Here is a tiny trained network, its code and every weight. The questions are about switching its units off for an input and a class, where a switched-off unit gives its printed mean instead of its output.

import numpy as np


def w(rows, s, z=0):
    codes = np.array(rows[::2]) - 128.0
    scale = np.full(codes.shape[1], s)
    scale[-1] = z or s
    return codes * scale


def f(y):
    return np.maximum(y, 0)


def log_softmax(a):
    a = a - a.max(-1, keepdims=True)
    return a - np.log(np.exp(a).sum(-1, keepdims=True))


def net(x, mask):
    res = np.array(x, float).reshape(1, 6) / 4 @ E
    y = f(res @ A[0][:, :-1].T + A[0][:, -1])
    res = res + np.where(mask, y, B[0][:, -1]) @ B[0][:, :-1]
    return log_softmax(res[-1] @ U[:, :-1].T + U[:, -1])


A, B = {}, {}
E = w([
[57,20,74],'x0',
[128,128,126],'x1',
[127,131,129],'x2',
[128,130,127],'x3',
[195,19,174],'x4',
[41,177,254],'x5',
],0.0088)
A[0] = w([
[100,66,37,127],'n1',
[175,138,182,103],'n2',
[194,51,190,200],'n3',
[159,137,103,158],'n4',
[36,82,142,56],'n5',
[134,74,98,2],'n6',
[125,194,107,209],'n7',
[134,67,171,12],'n8',
[53,184,92,225],'n9',
[107,75,50,114],'n10',
[135,67,69,75],'n11',
[60,89,141,129],'n12',
[112,159,35,239],'n13',
[118,81,159,22],'n14',
[65,73,137,39],'n15',
[47,81,142,82],'n16',
[88,87,125,56],'n17',
[185,141,85,83],'n18',
[79,191,84,238],'n19',
[92,135,50,30],'n20',
[119,138,254,215],'n21',
[223,142,76,102],'n22',
],0.018,0.0071)
B[0] = w([
[130,222,169,226],'n1',
[59,25,121,167],'n2',
[14,62,74,236],'n3',
[153,55,59,165],'n4',
[210,70,60,189],'n5',
[41,109,192,161],'n6',
[162,80,222,198],'n7',
[87,229,63,161],'n8',
[170,152,230,228],'n9',
[66,226,225,208],'n10',
[35,203,148,195],'n11',
[206,151,125,188],'n12',
[224,137,173,225],'n13',
[61,175,65,150],'n14',
[183,65,7,172],'n15',
[202,73,103,188],'n16',
[60,116,60,158],'n17',
[155,58,53,172],'n18',
[183,141,218,224],'n19',
[200,210,131,167],'n20',
[44,61,147,252],'n21',
[194,74,2,202],'n22',
],0.012,0.015)
U = w([
[250,74,105,142],'0',
[83,164,180,254],'1',
[163,66,42,212],'2',
[109,71,133,3],'3',
[153,210,147,2],'4',
],0.016,0.009)

Each question gives the input, the list of numbers given to net, and the class t.
The units are the neurons (one row each of A and B). Each row of codes is followed by its name. A weight is (code - 128) times the scale printed after its matrix; where a second scale follows, it is the last column's (A, B and U).
mask holds one flag per neuron, in row order. A switched-off neuron (its flag False) gives its mean, the last column of its row in B, instead of its output. The means were averaged over made-up inputs and are rounded, as every weight is.
A unit's drop is (log p(t) with every unit on - log p(t) with that unit switched off) / (log p(t) with every unit on - log p(t) with every unit switched off).
top k neurons: the k neurons with the biggest drops, biggest first
drop when u is switched off: that unit's drop, to one decimal
input [1,5,1,-1,-4,0], class 4: top neuron -> n22
input [0,-2,-8,0,6,-3], class 2: top 2 neurons -> n22, n9
input [-2,-6,-4,-2,3,5], class 3: top 2 neurons -> n10, n1
input [0,0,-8,-7,5,8], class 3: top 4 neurons -> n21, n22, n18, n4
input [-3,-6,8,-7,7,0], class 2: top 2 neurons -> n10, n9
input [6,7,-5,-4,7,1], class 2: top 2 neurons -> n15, n5
input [8,3,-8,-2,-1,0], class 4: top 2 neurons -> n10, n1
input [3,8,6,-5,-1,-3], class 4: top 2 neurons -> n21, n3
input [2,-5,4,-7,-1,0], class 4: top 3 neurons -> n22, n21, n3
input [-2,5,-7,-5,3,3], class 3: drop when n10 is switched off -> 0.3
input [-3,-1,4,-2,-3,-1], class 0: drop when n10 is switched off -> 0.1
input [3,1,5,0,2,-3], class 1: drop when n8 is switched off -> 0.0
